In the rows, 128 means zero.
Each row of numbers belongs to one of the objects below and depends on some of the facts about them. Some rows are named. Which object is each other row?

Known rows:
[129 122 145 127 122 127  95 133 137 108 148 109 121 116 112 146 139 123
 148 114 134 115 128 122 121 119 120 145 122 164 102 133 144 104 149 134
 122 136 110 124 152 143]: tebul
[127 121 138 128 125 125  93 127 139 100 157 110 117 114 109 142 141 120
 144 114 132 122 134 120 130 107 111 149 120 170  96 137 162 112 145 133
 123 137 108 116 157 151]: lumamar
[128 109 149 121 136 137  92 135 139 113 138  95 126 123 109 149 141 133
 145 111 140 103 125 124 127 103 123 141 121 162  97 134 137 112 141 132
 122 130 126 126 147 131]: nizetil
[132 109 152 119 141 134  95 138 145 111 135  95 126 112 110 148 141 136
 149 108 137 104 123 124 126 111 118 139 115 156  95 129 137 110 141 131
 121 132 122 132 146 131]: klavak
[129 125 146 126 120 125  94 137 136 107 148 112 122 118 111 147 138 123
 147 118 135 115 127 122 120 120 120 145 121 163 103 132 144 105 149 133
 122 136 108 125 153 145]: dodil
[127 126 144 124 109 126 103 145 128  86 158 113 128 103 113 144 141 125
 157 109 120 136 137 116 127 121 122 148 133 158 102 161 163 104 144 122
 122 137 114 132 139 157]: febror
[123 127 134 123 111 129  90 144 128  89 151  99 124  96 109 147 137 121
 137  97 127 122 130 121 118 124 118 143 136 154 100 152 158 115 150 126
 125 139 111 121 146 139]: rodrek
[129 112 146 127 130 136 100 140 141 109 142  97 124 118 112 147 139 131
 149 128 137 113 130 122 129 114 122 143 124 168 100 127 135 109 140 133
 124 129 121 129 145 140]: grazor
[132 118 138 131 133 137 106 140 143 102 143  93 126 109 110 143 138 131
 146 134 133 116 140 117 136 116 116 146 126 169  93 130 141 112 139 133
 127 132 120 128 145 151]: mupas
[129 107 154 124 136 136  95 127 144 123 142 102 126 138 111 148 143 131
 155 128 141 107 126 125 132  97 122 142 113 172  99 126 135 110 138 137
 121 125 124 126 154 133]: liplen
[142 147 151  90  54 134  96 119 164  48 172 102 181  81 109 165 154 169
 127 121 101 113  96 131 119 122 126 161 131 186 121 123  56 162 145 120
 142 111  92  75 171 135]: laska
[128 109 153 123 126 139 101 143 136 108 136  98 127 121 116 149 141 135
 150 121 138 109 120 121 130 105 131 140 126 162 107 133 136 108 144 132
 122 129 129 137 142 129]: rupli
[132 113 148 127 132 134  99 135 143 115 137 101 125 122 112 148 137 132
 152 131 141 108 127 123 127 115 124 143 117 170 100 119 128 106 143 136
 122 127 120 131 150 137]: trukla
[125 110 148 123 122 140  95 143 132 116 144  82 124 121 114 153 132 124
 140 129 134 108 120 132 121 114 123 137 123 160 104 132 123 115 143 139
 127 119 120 127 155 128]: flepla
[127 114 139 130 122 138 102 145 134 102 147  82 122 113 110 148 129 123
 141 134 129 117 131 124 130 118 116 143 131 164  96 132 134 118 141 136
 129 123 114 125 154 146]: skisum
[141 142 133 132  90 104 157 133 133 176 115  88 136 128 137 169 104 140
 154  75 132 135 173 129 135  87 111 120  62 132 100 138 154 119 142 139
 113 173  75 128 142 189]: lanuk
[135 110 131 130 144 148 113 148 148 103 121  80 125 110 109 144 140 143
 142 137 144 110 139 111 143 106 124 144 133 171  98 122 131 118 135 131
 129 131 140 131 130 143]: pesti
[124 113 128 126 121 142  99 142 132  98 138  92 123 118 108 145 144 126
 140 123 139 123 136 113 134  98 126 146 136 172 101 147 150 121 140 129
 124 133 132 120 136 144]: pasti

Some facts about the objects:
(tati, χ, ronek); (zusu, χ, levamem); (skisum, χ, niflil); (kosel, χ, miga); (fleskam, χ, lasos); (flebrater, χ, skisum)
(flebrater, χ, druvol); (kotri, χ, melok); (stuplel, χ, fanis); (flakagi, χ, ronek); (zale, χ, melok); (bruradram, χ, sigrastel)
(goridrir, χ, flamol); (triza, χ, brama); (triza, χ, trudren); (triza, χ, klavak); (kagi, χ, pleros); (derol, χ, grasta)
(derol, χ, gruzer); (derol, χ, trudren); (fleres, χ, butre); (zunen, χ, maflal); (zunen, χ, pomen); (sapir, χ, lasos)
(braple, χ, dade); (fodi, χ, flakagi); (fodi, χ, madrim); (flazel, χ, plidi); (lanuk, χ, misal); (febror, χ, triza)
(febror, χ, flebrater); (vuvir, χ, drotradro); (vuvir, χ, fanis); (fligro, χ, flakagi); (mugo, χ, melok); (mugo, χ, sulebol)
(mugo, χ, sigrastel); (zubir, χ, dade); (zubir, χ, sumim); (lumamar, χ, grazor); (rarem, χ, fleskam); (befa, χ, rarem)
(befa, χ, sumim); (steklas, χ, drebar); (tebri, χ, zale); (tebri, χ, flamol); (tebri, χ, neplus); (trudren, χ, flakagi)
(menozar, χ, kiplal); (skimem, χ, fanis); (radas, χ, flakagi); (skanul, χ, drusto); (skanul, χ, maflal); (pepli, χ, pesti)
(pepli, χ, puflun); (lodal, χ, zunen); (lodal, χ, fumol); (vetrotom, χ, madrim); (sumim, χ, diros); (fumol, χ, niflil)
(plozal, χ, trukla); (vogre, χ, skevi); (plidi, χ, sigrastel); (plidi, χ, ronek); (debrom, χ, puflun); (tebul, χ, trukla)
(tebul, χ, dridoskek); (rizuses, χ, pludokes); (neplibrom, χ, drusto); (maflal, χ, neplus); (batrupo, χ, butre); (laska, χ, fize)
(gredrak, χ, klavak); (sigrastel, χ, fanis); (doke, χ, madrim); (zofal, χ, toflas); (zofal, χ, flaskik); (trukerer, χ, dade)
(drogrom, χ, dade); (flaskik, χ, mupas); (broflim, χ, madrim); (kloden, χ, fanis); (kloden, χ, sigrastel); (mupas, χ, fanis)
(skemol, χ, derol); (gizal, χ, fanis); (gizal, χ, skisum); (gruzer, χ, flakagi); (sabe, χ, bukorom); (leplos, χ, puflun)
(simun, χ, fistum); (simun, χ, sabe); (miga, χ, fanis); (miga, χ, gruzer); (plestol, χ, fanis); (mugom, χ, drebar)
(skozeti, χ, stuplel); (lise, χ, trudren); (lise, χ, sigrastel); (dutem, χ, drusto); (sulebol, χ, sigrastel); (levamem, χ, biflas)
(grazor, χ, skisum); (grazor, χ, lise); (grazor, χ, neplus); (breto, χ, mugo); (vobak, χ, fanis); (drotradro, χ, trukla)
(bitri, χ, skisum); (bitri, χ, sigrastel); (trukla, χ, niflil); (dodil, χ, drogrom); (pomen, χ, flakagi); (grasta, χ, trudren)
(klopli, χ, bukorom); (zezu, χ, kiplal); (fefa, χ, flibas); (dregru, χ, kiplal); (dregru, χ, puflun); (gafatin, χ, plestol)
(dridoskek, χ, rarem); (biflas, χ, griple); (biflas, χ, skanul); (biflas, χ, pomen); (skezim, χ, plilobrir); (skezim, χ, drotrute)
(sigizun, χ, zezu); (flamol, χ, sigrastel); (flibas, χ, melok); (druvol, χ, miga); (dotrum, χ, fanis); (dotrum, χ, dade)
(skevi, χ, skinem); (skevi, χ, dotrum); (skevi, χ, gredrak); (klavak, χ, zezu); (rodrek, χ, fumol); (loplun, χ, rarem)
(tati, ξ, sabe); (puflun, ξ, kiplal); (skisum, ξ, fligro); (lustilan, ξ, zofal); (lustilan, ξ, fligro); (lustilan, ξ, flepla)
(lustilan, ξ, stuskir); (raflofen, ξ, bevol); (raflofen, ξ, plozal); (raflofen, ξ, levamem); (raflofen, ξ, drutrem); (fleskam, ξ, steklas)
(fleskam, ξ, gedrestek); (bebrun, ξ, skemol); (bebrun, ξ, plidi); (bebrun, ξ, steklas); (tusol, ξ, menozar); (tusol, ξ, fize)
(tusol, ξ, neplus); (flebrater, ξ, plestol); (flebrater, ξ, vobak); (drusto, ξ, trudren); (fogru, ξ, pitral); (fogru, ξ, gebes)
(fogru, ξ, toflas); (bruradram, ξ, sibun); (bruradram, ξ, druvol); (bruradram, ξ, treplefam); (bruradram, ξ, madrim); (bruradram, ξ, misal)
(fodi, ξ, drotrute); (fodi, ξ, bitri); (lanuk, ξ, fadrom); (lanuk, ξ, fize); (febror, ξ, skanul); (febror, ξ, dade)
(febror, ξ, skimem); (febror, ξ, befa); (febror, ξ, drebar); (febror, ξ, maklus); (febror, ξ, fize); (vuvir, ξ, zale)
(vuvir, ξ, drebar); (vuvir, ξ, drutrem); (vuvir, ξ, flunon); (vuvir, ξ, sapir); (vuvir, ξ, dridoskek); (mugo, ξ, nizetil)
(mugo, ξ, flazel); (mugo, ξ, flaskik); (zubir, ξ, skezim); (zubir, ξ, kosel); (zubir, ξ, drutrem); (zubir, ξ, trogok)
(lumamar, ξ, fefa); (lumamar, ξ, vokes); (lumamar, ξ, mugom); (rarem, ξ, skezim); (rarem, ξ, dakla); (rarem, ξ, gebes)
(rarem, ξ, sigizun); (rarem, ξ, skabis); (butra, ξ, skezim); (butra, ξ, rupli); (butra, ξ, maklus); (tebri, ξ, batrupo)
(melok, ξ, veskas); (melok, ξ, treplefam); (melok, ξ, klavak); (bukorom, ξ, fisto); (radas, ξ, treplefam); (radas, ξ, plestol)
(radas, ξ, trizomuk); (radas, ξ, flazel); (lodal, ξ, skozeti); (lodal, ξ, neplus); (vetrotom, ξ, zezu); (vetrotom, ξ, bevol)
(vetrotom, ξ, skanul); (fumol, ξ, druvol); (vogre, ξ, nabro); (debrom, ξ, tibrer); (trafum, ξ, plilobrir); (trafum, ξ, derol)
(trafum, ξ, drutrem); (trafum, ξ, ronek); (rizuses, ξ, skemol); (rizuses, ξ, goridrir); (rizuses, ξ, zunen); (rizuses, ξ, trukerer)
(nogonu, ξ, liplen); (neplibrom, ξ, pitral); (maflal, ξ, parem); (maflal, ξ, liplen); (maflal, ξ, mugom); (fanis, ξ, tibrer)
(fanis, ξ, tifedur); (doke, ξ, skezim); (doke, ξ, sibun); (doke, ξ, plozal); (griple, ξ, dotrum); (griple, ξ, lalor)
(pibu, ξ, sabe); (pibu, ξ, stuskir); (drogrom, ξ, goridrir); (drogrom, ξ, befa); (drogrom, ξ, stivos); (broflim, ξ, trili)
(broflim, ξ, tibrer); (broflim, ξ, kotri); (broflim, ξ, gedrestek); (kloden, ξ, trili); (kloden, ξ, gebes); (kloden, ξ, flakagi)
(kloden, ξ, zunen); (kloden, ξ, laska); (kloden, ξ, lalor); (kloden, ξ, flazel); (kloden, ξ, pludokes); (mupas, ξ, pepli)
(mupas, ξ, dregru); (mupas, ξ, trukla); (leplos, ξ, laska); (leplos, ξ, flepla); (pasti, ξ, tibrer); (pasti, ξ, gebes)
(pasti, ξ, levamem); (pasti, ξ, trukerer); (pasti, ξ, stuplel); (pesti, ξ, pitral); (pesti, ξ, drotrute); (pesti, ξ, trudren)
(miga, ξ, ruskiste); (miga, ξ, tibrer); (skinem, ξ, sibun); (skinem, ξ, trili); (skinem, ξ, maklus); (skinem, ξ, bitri)
(lise, ξ, veskas); (dutem, ξ, ruskiste); (dutem, ξ, midul); (dutem, ξ, vobak); (dutem, ξ, pludokes); (dutem, ξ, mugom)
(sulebol, ξ, gebes); (sulebol, ξ, simun); (fistum, ξ, plozal); (fistum, ξ, toflas); (fistum, ξ, ronek); (drotradro, ξ, teskudro)
(drotradro, ξ, kotri); (drotradro, ξ, tifedur); (bekos, ξ, fleres); (bekos, ξ, plestol); (bekos, ξ, dridoskek); (gafatin, ξ, dade)
(gafatin, ξ, toflas); (flamol, ξ, gorite); (flamol, ξ, fize); (flibas, ξ, pleros); (flibas, ξ, derol); (flibas, ξ, fize)
(rodrek, ξ, sibun); (rodrek, ξ, nefu); (rodrek, ξ, laska); (rodrek, ξ, stivos); (loplun, ξ, flakagi); (loplun, ξ, tifedur)
(loplun, ξ, toflas)

Rows to name:
No name comes twice in this set of rows, the named rows included.
[129 106 147 124 132 135 102 139 142  86 151  91 124 111 108 144 142 133
 151 111 128 116 127 118 145  96 114 145 123 161  91 147 163 116 137 129
 124 130 128 131 145 144] -> bekos
[127 122 147 121 120 126  89 139 133 111 137 114 124 118 114 149 143 129
 146 103 145 109 120 121 113 121 129 141 121 160 110 129 135 104 155 132
 118 142 115 127 146 130] -> bitri
[123 125 130 126 114 129  93 136 131 102 144 110 119 114 110 145 144 121
 137 104 139 124 134 115 123 111 126 146 131 167 106 142 154 113 150 129
 121 142 117 118 143 146] -> loplun
[157 121 120 108 155 143  79 173 130  98 124  44  98 252 129 119 144 166
 230  74 154 116  98 167 131 104 153 158 180 124  68 183 113  96 128 134
 128  91 180 134 176 117] -> pludokes
[128 114 128 129 121 140 105 145 136  89 135  93 120 105 112 144 143 131
 137 121 138 122 127 111 138 102 123 145 137 164 102 138 154 120 144 131
 126 136 130 128 139 145] -> rarem
[128 113 156 123 113 124  98 135 134  99 152 116 122 120 119 148 141 126
 159 112 130 117 114 123 128 106 125 144 114 159 105 137 156 106 150 132
 117 133 117 137 152 134] -> sapir
[123 118 135 126 124 126  90 127 136  95 157 107 116 115 107 143 142 117
 142 107 133 122 136 117 133 100 113 149 123 168  93 146 165 119 144 131
 122 138 111 112 156 150] -> dutem
[129 107 157 118 125 137  97 143 133 116 134 104 130 124 118 152 142 134
 157 118 142 109 119 123 127 109 135 138 117 160 111 140 131 105 144 129
 118 129 131 139 136 123] -> maklus
[126 120 145 126 115 130  92 138 134 102 136 111 120 118 116 147 144 127
 142 111 143 113 116 118 122 110 131 143 123 165 112 127 143 109 156 136
 120 139 119 127 148 131] -> sigizun
[128 132 137 126 121 128  94 138 136 100 141 111 124 102 110 143 143 127
 139 108 138 119 131 116 123 126 123 146 130 163 105 133 148 107 153 131
 124 144 115 124 142 145] -> fodi
[128 112 137 129 136 135 102 133 144 103 150  95 120 121 108 142 140 127
 145 124 134 117 138 117 139  99 116 147 121 175  89 133 152 117 135 133
 125 130 122 119 153 151] -> maflal
[128 105 155 118 138 134  92 134 142 109 138  94 124 116 109 148 142 136
 148 106 137  99 121 123 129 102 119 139 116 156  95 136 145 111 142 131
 121 130 128 128 147 127] -> trizomuk

Now the same objects, written a new way:
Some rows with their names:
[153 142 100 124 102 134 117  99 144 137 119 108 150 116]: drotrute
[151 149 104 150 175 127 103 141 142 114 147 166 199 182]: bekos
[143 142  98 151 122 117 109 102 162 129 137 112 118 128]: tabim
[152 142  74 127 190 149  94 116 122  83 138 136 124 156]: tebri
[145  98 110 154 124 100 126 110 133 104 136 120  80 184]: plozal
[135 117 113 130 121 158  73 101 147 135 157 120  75 154]: skanul
[133  74  61 154 142  99 102  99 154 122 133 122 119  73]: dregru
[121 116 125 122  96 167  83 145 151 131 175 138  93 153]: pomen
[147 141 110 163 123 120 109  96 163 122 141 108 116 130]: bevol
[145 139 108 151 121 116 110  88 155 117 146 106 120 126]: rupli
[130 102  76 157 101 128 124 132 145 101 144 166 115  73]: gredrak
[185 132 111 163  84 128 112 109 128 139 122 156 122 150]: lasos
[141 115  70 146 158 123 135 147 138  63 136 165 147 203]: vuvir
[128 122  92 168 181 136 161 183 139  72 101 151 150 174]: gafatin
[149 146 103 176 140 129  97 159 108 109 105 107 210 164]: pasti
[176 100 101 125 135 151 104 151 111 104 158 156 182 220]: fumol
[217 114 126 162 107 128 120 137 103  85  74 169 192 192]: rarem
[146 145 106 154 115 124 113 111 153 145 148 122 131 128]: pludokes

Which object is each row?
No name comes twice in this set of rows, the named rows included.
[148 147  83 197  99 172 153 227  52 108 170 166 207 171] -> fanis
[184 137 104 181 132 111 100 122 142  33  85 192 143 150] -> zubir
[192  85  70 149 167 117 101 141 145  85 131 116 202 108] -> leplos
[135 128 127 184 138 127 174 168 132 129 118 128 102 131] -> toflas
[137  79  84 163 110 129 120 131 140 117 157 148 130  69] -> zezu
[193 122 125 111 129 188  92 149 107 128 125 140 198 170] -> drusto
[185 168 110 146 172 166 116 119  79 120 186 181 172 144] -> melok
[129 150  91 160 119 116  98 111 148 143 146 121 130 132] -> ruskiste
[155 123 125 144 170 140 141 185 119 109  45 123 201 155] -> fogru
[161 140  79 127 142 168  99 204 193  60 163 118 147 140] -> tati
[161 131  76 153  92 112  92  89 159 106  73 167  87 145] -> befa
[178 152 114 160 144 145 122 137 142 107 147 118 219 172] -> bukorom

